Below is a small trained network, with its code and all its weights. Each question gives an input and a class and asks what happens when units are switched off, that is, made to give their printed mean instead of their output.

import numpy as np


def w(rows, s, z=0):
    codes = np.array(rows[::2]) - 128.0
    scale = np.full(codes.shape[1], s)
    scale[-1] = z or s
    return codes * scale


def f(y):
    return np.maximum(y, 0)


def log_softmax(a):
    a = a - a.max(-1, keepdims=True)
    return a - np.log(np.exp(a).sum(-1, keepdims=True))


def net(x, mask):
    res = np.array(x, float).reshape(1, 7) / 4 @ E
    y = f(res @ A[0][:, :-1].T + A[0][:, -1])
    res = res + np.where(mask, y, B[0][:, -1]) @ B[0][:, :-1]
    return log_softmax(res[-1] @ U[:, :-1].T + U[:, -1])


A, B = {}, {}
E = w([
[88,104,141,255,119,167,82,209],'x0',
[131,213,208,125,173,38,34,154],'x1',
[137,125,142,120,132,146,134,141],'x2',
[139,124,136,121,139,133,144,152],'x3',
[128,126,125,128,122,132,111,118],'x4',
[210,177,80,199,206,162,139,67],'x5',
[139,136,129,124,115,141,120,135],'x6',
],0.0086)
A[0] = w([
[145,57,36,131,81,195,179,114,105],'N0',
[114,192,195,171,181,64,78,158,176],'N1',
[113,196,191,182,156,66,72,155,163],'N2',
[96,91,125,245,134,148,94,199,8],'N3',
[61,44,188,119,36,99,99,173,86],'N4',
[173,176,124,41,105,105,176,50,44],'N5',
[78,132,147,244,111,144,139,174,53],'N6',
[110,52,48,144,79,182,204,106,134],'N7',
[196,161,102,205,158,148,135,89,95],'N8',
[90,85,130,253,123,173,60,177,45],'N9',
[167,104,135,63,154,92,135,65,5],'N10',
[203,198,82,180,206,169,148,85,91],'N11',
[218,136,108,173,155,135,113,114,117],'N12',
[131,28,70,163,94,186,183,131,136],'N13',
[108,53,69,177,68,181,178,111,158],'N14',
[220,153,96,204,221,142,113,82,86],'N15',
[61,106,160,19,70,105,121,138,20],'N16',
],0.0063,0.0012)
B[0] = w([
[169,146,185,138,119,71,42,95,237],'N0',
[194,191,196,117,96,88,57,93,248],'N1',
[172,158,204,107,159,86,58,106,246],'N2',
[132,145,45,41,219,183,153,71,239],'N3',
[18,54,82,214,49,107,163,203,244],'N4',
[118,167,49,36,190,253,175,110,214],'N5',
[125,156,68,38,232,218,226,90,223],'N6',
[188,172,216,138,141,56,41,143,243],'N7',
[68,62,103,150,56,94,170,184,205],'N8',
[105,162,45,63,218,229,188,83,253],'N9',
[129,147,93,73,180,207,176,95,182],'N10',
[50,64,79,197,55,80,142,195,228],'N11',
[70,73,125,186,129,88,145,179,188],'N12',
[200,189,220,147,118,97,51,96,236],'N13',
[171,203,199,132,151,61,43,99,233],'N14',
[51,58,119,225,17,72,143,198,230],'N15',
[28,92,63,153,68,108,173,149,226],'N16',
],0.0056,0.0065)
U = w([
[195,185,253,138,124,85,55,109,133],'0',
[74,19,83,177,44,110,150,214,1],'1',
[142,162,46,68,201,227,175,84,212],'2',
],0.012,0.00062)

Each question gives the input, the list of numbers given to net, and the class t.
The units are the neurons (one row each of A and B). Each row of codes is followed by its name. A weight is (code - 128) times the scale printed after its matrix; where a second scale follows, it is the last column's (A, B and U).
mask holds one flag per neuron, in row order. A switched-off neuron (its flag False) gives its mean, the last column of its row in B, instead of its output. The means were averaged over made-up inputs and are rounded, as every weight is.
A unit's drop is (log p(t) with every unit on - log p(t) with that unit switched off) / (log p(t) with every unit on - log p(t) with every unit switched off).
The circuit of an input: a set's keep is (log p(t) with only the set's units on - log p(t) with every unit switched off) / (log p(t) with every unit on - log p(t) with every unit switched off). Starting from the 12 units with the biggest drops (on a tie, the unit counted first), units are removed one at a time, each time the one whose removal leaves the highest keep (on an exact tie, the one counted first), for as long as the keep stays at least 0.8.
circuit, biggest first: the units of the circuit, biggest drop first
top k neurons: the k neurons with the biggest drops, biggest first
drop when u is switched off: that unit's drop, to one decimal
input [8,-7,7,-2,0,0,-2], class 2: circuit, biggest first	N9
input [2,1,7,4,0,-1,-1], class 2: circuit, biggest first	N15, N7
input [4,5,-7,-4,2,7,4], class 1: top 2 neurons	N15, N11
input [-7,6,-3,-7,0,1,-5], class 2: top 3 neurons	N5, N10, N7
input [4,6,-3,-8,5,8,-5], class 1: top 2 neurons	N15, N11
input [-4,1,-2,3,-7,-3,1], class 2: top 3 neurons	N15, N11, N5
input [-2,4,8,4,-5,-6,3], class 1: top 2 neurons	N16, N4
input [8,-7,-2,6,2,-3,-2], class 2: top 3 neurons	N9, N6, N3
input [-5,4,-3,1,3,-3,-3], class 2: top 2 neurons	N5, N7
input [-7,3,1,3,-7,-6,-5], class 2: top 2 neurons	N5, N15
input [5,-5,1,8,2,6,7], class 1: drop when N14 is switched off	-0.1
input [-2,-4,3,-4,0,4,-7], class 0: drop when N14 is switched off	0.1
input [7,5,0,-4,-6,-1,-5], class 2: drop when N9 is switched off	0.2
input [7,-7,8,-5,-2,5,6], class 0: circuit, biggest first	N13
input [4,-3,-7,8,-8,1,-7], class 2: drop when N3 is switched off	0.2
